[[-0.79 -0.75  1.82  0.19]
 [-1.21 -1.79  5.12 -0.06]
 [ 5.32 -1.42  4.46  0.81]]
=>
[[-0.75  1.82]
 [-1.79  5.12]]

[[-4.04 -3.64 -0.23]
 [ 0.99  0.49 -0.09]]
=>
[[-3.64 -0.23]
 [ 0.49 -0.09]]

[[-1.48 -1.79 -2.59  2.72]
 [-1.45 -1.78 -2.79  2.88]
 [ 2.38  3.68  5.58 -3.30]]
=>
[[-1.79 -2.59]
 [-1.78 -2.79]]

[[ 2.20  0.89 -2.78  4.27]
 [ 0.39 -1.20  0.51 -1.66]
 [-3.56  0.64  0.44 -1.90]]
=>
[[ 0.89 -2.78]
 [-1.20  0.51]]

[[-0.19  0.52 -2.19  0.21  0.26]
 [ 2.19  1.10 -1.93  4.08  0.85]
 [-1.79 -0.91 -2.74 -3.20 -0.95]
 [ 0.74 -1.96 -3.29 -2.51 -2.15]]
=>
[[ 0.52 -2.19]
 [ 1.10 -1.93]]

[[-2.12 -2.98 -5.50 -1.13]
 [ 3.41 -2.96 -3.92  2.83]
 [ 2.39 -1.03  3.20  5.21]]
=>
[[-2.98 -5.50]
 [-2.96 -3.92]]
---
[[ 1.75 -1.90 -2.72]
 [ 4.14 -4.31 -4.34]
 [ 2.32  1.89 -2.80]]
=>
[[ 1.75 -1.90]
 [ 4.14 -4.31]]

[[-0.32 -0.17  0.25 -0.06 -3.98]
 [-1.90 -1.11  0.56  0.87  1.31]]
=>
[[-0.32 -0.17]
 [-1.90 -1.11]]

[[-0.87 -1.60  3.96]
 [ 3.74  0.74 -0.18]]
=>
[[-0.87 -1.60]
 [ 3.74  0.74]]

[[ 1.03  0.74  0.07]
 [-2.69 -4.44 -2.06]]
=>
[[ 1.03  0.74]
 [-2.69 -4.44]]

[[ 2.95 -2.44 -0.23]
 [-2.04  1.50  0.80]
 [-4.39  4.18  0.73]]
=>
[[ 2.95 -2.44]
 [-2.04  1.50]]

[[-1.05  0.68  1.16]
 [ 2.50 -1.16 -3.77]
 [ 2.80 -1.40 -4.01]
 [-2.06  1.31  2.25]]
=>
[[-1.05  0.68]
 [ 2.50 -1.16]]

[[-2.71 -1.97  0.62]
 [ 4.16 -0.42  1.49]]
=>
[[-2.71 -1.97]
 [ 4.16 -0.42]]

[[-4.43  5.09]
 [ 5.18  0.38]
 [-4.15  1.79]
 [-4.16 -1.38]]
=>
[[-4.43  5.09]
 [ 5.18  0.38]]

[[-0.02  0.03 -1.72]
 [-2.32  0.87  5.00]]
=>
[[-0.02  0.03]
 [-2.32  0.87]]
---
[[ 5.21  3.44 -0.62]
 [ 2.63 -1.29 -1.21]]
=>
[-0.62 -1.29]

[[ 2.71 -0.23 -3.82]
 [ 3.62 -1.11 -2.23]
 [-0.52 -0.86  3.93]
 [ 0.91  0.81 -4.44]]
=>
[-3.82 -1.11 -0.52]

[[ 2.85 -0.13 -0.19]
 [ 0.95 -4.12  0.54]]
=>
[-0.19 -4.12]

[[-2.27  0.58  5.05 -5.08]
 [ 2.95 -3.06  2.67  2.17]
 [-2.26  2.13 -0.81 -3.00]
 [-3.36  3.41 -5.06  3.64]]
=>
[-5.08  2.67  2.13 -3.36]

[[-3.44  2.47]
 [-4.94  1.19]]
=>
[ 2.47 -4.94]

[[ 0.45  4.57 -3.33  0.67  3.25]
 [ 0.00 -0.07 -0.01  0.20  0.07]
 [ 0.19  1.84 -1.64  0.28  1.24]]
=>
[ 3.25  0.20 -1.64]

[[ 3.59 -0.61  5.33 -2.90 -0.74]
 [ 3.24 -0.64  4.68 -1.98 -1.10]]
=>
[-0.74 -1.98]
---
[[ 1.52  0.04 -1.31  0.41  1.16 -0.80 -1.66 -0.38 -1.52  1.05  0.17 -0.67]
 [-0.51 -4.70 -3.39  1.32 -4.89  4.40 -2.06 -4.42  4.93 -4.45 -1.38 -3.66]]
=>
[[-0.51 -4.70 -3.39  1.32 -4.89  4.40 -2.06 -4.42  4.93 -4.45 -1.38 -3.66]]

[[-0.51  1.79 -2.23  1.42]
 [-3.92  1.98 -3.59  1.22]
 [-1.49 -3.19 -1.79  2.77]
 [-2.70  1.32 -2.71  2.46]
 [-1.70  1.57 -1.65 -2.52]
 [-4.10  2.45 -4.34  0.91]
 [ 3.55 -0.33  0.16 -1.41]]
=>
[[-3.92  1.98 -3.59  1.22]
 [-2.70  1.32 -2.71  2.46]
 [-4.10  2.45 -4.34  0.91]]

[[-1.71 -0.88 -0.97  0.19 -0.55 -1.37 -2.13  0.34 -0.13]
 [-3.58 -2.12 -1.31 -3.12  2.72 -1.69 -4.17  3.80 -3.12]
 [-3.71 -2.24 -1.22 -3.07  2.56 -1.76 -4.23  3.71 -3.08]
 [ 2.41  2.60 -0.51  4.43 -2.75 -0.70  1.12 -3.28  3.83]
 [ 2.10  2.35 -0.57  4.30 -2.98 -0.63  1.01 -3.26  3.69]
 [ 2.63  2.79 -0.55  4.26 -2.19 -0.77  1.09 -2.97  3.69]
 [-3.90 -2.82 -1.25 -3.43  3.24 -2.38 -4.75  4.04 -3.40]
 [-1.29 -0.21 -1.01  0.74 -1.29 -0.77 -1.48 -0.17  0.36]
 [ 1.97  3.66 -0.59  3.69 -2.93  0.94  1.53 -2.35  3.12]]
=>
[[-3.58 -2.12 -1.31 -3.12  2.72 -1.69 -4.17  3.80 -3.12]
 [ 2.41  2.60 -0.51  4.43 -2.75 -0.70  1.12 -3.28  3.83]
 [ 2.63  2.79 -0.55  4.26 -2.19 -0.77  1.09 -2.97  3.69]
 [-1.29 -0.21 -1.01  0.74 -1.29 -0.77 -1.48 -0.17  0.36]]

[[ 2.96 -1.63 -4.09]
 [ 2.78 -1.55 -4.05]
 [ 2.29 -1.58 -4.06]
 [ 2.66 -1.33 -3.66]
 [ 3.05 -1.96 -4.49]
 [-1.09 -1.32  0.35]
 [ 2.25 -1.32 -3.81]
 [ 2.61 -1.67 -4.19]
 [-1.99 -0.84  0.97]]
=>
[[ 2.78 -1.55 -4.05]
 [ 2.66 -1.33 -3.66]
 [-1.09 -1.32  0.35]
 [ 2.61 -1.67 -4.19]]

[[-1.56 -1.61 -1.23 -0.42 -1.28]
 [ 0.15 -2.61  0.26  2.90 -0.07]
 [ 1.14  1.60 -0.97  0.97 -4.17]
 [-2.26 -1.28 -0.43 -3.65  2.64]
 [-0.40  2.28 -0.22  0.73 -0.94]
 [ 1.08  1.80 -0.17  0.91 -2.51]
 [-1.02 -1.29 -0.51  0.86  1.39]]
=>
[[ 0.15 -2.61  0.26  2.90 -0.07]
 [-2.26 -1.28 -0.43 -3.65  2.64]
 [ 1.08  1.80 -0.17  0.91 -2.51]]

[[-3.73 -2.65  2.72]
 [-3.21  1.37 -4.07]
 [-1.52  4.73 -2.16]]
=>
[[-3.21  1.37 -4.07]]

[[ 1.04 -0.72 -5.22 -2.67  2.40]
 [-0.56  1.55  2.60 -1.52  0.15]
 [-0.97  0.11  0.00  0.00  0.00]
 [ 1.88 -1.31  0.68  1.93  2.41]
 [ 1.40  0.00  1.73  5.06  0.24]
 [-1.04 -0.52 -2.15  0.74 -2.43]]
=>
[[-0.56  1.55  2.60 -1.52  0.15]
 [ 1.88 -1.31  0.68  1.93  2.41]
 [-1.04 -0.52 -2.15  0.74 -2.43]]

[[-0.25 -1.82 -0.10 -2.10 -3.39 -1.99 -2.34 -1.07 -0.71 -3.06 -4.38 -1.65]
 [ 0.11 -1.75 -0.72 -2.44 -2.19  1.94  0.54  3.87 -3.45 -2.66 -2.35  0.99]
 [-0.16  1.81  0.67  1.15  2.36 -2.81  0.00 -4.24  1.83  5.38  5.26 -0.84]
 [ 0.36  2.76 -1.14  1.34 -1.33 -1.12 -2.15  1.03  3.78 -1.94 -1.95 -0.44]
 [ 0.52 -3.29  0.01 -2.18 -1.51 -0.51  0.38 -0.16 -4.43  1.26  1.29  0.32]]
=>
[[ 0.11 -1.75 -0.72 -2.44 -2.19  1.94  0.54  3.87 -3.45 -2.66 -2.35  0.99]
 [ 0.36  2.76 -1.14  1.34 -1.33 -1.12 -2.15  1.03  3.78 -1.94 -1.95 -0.44]]
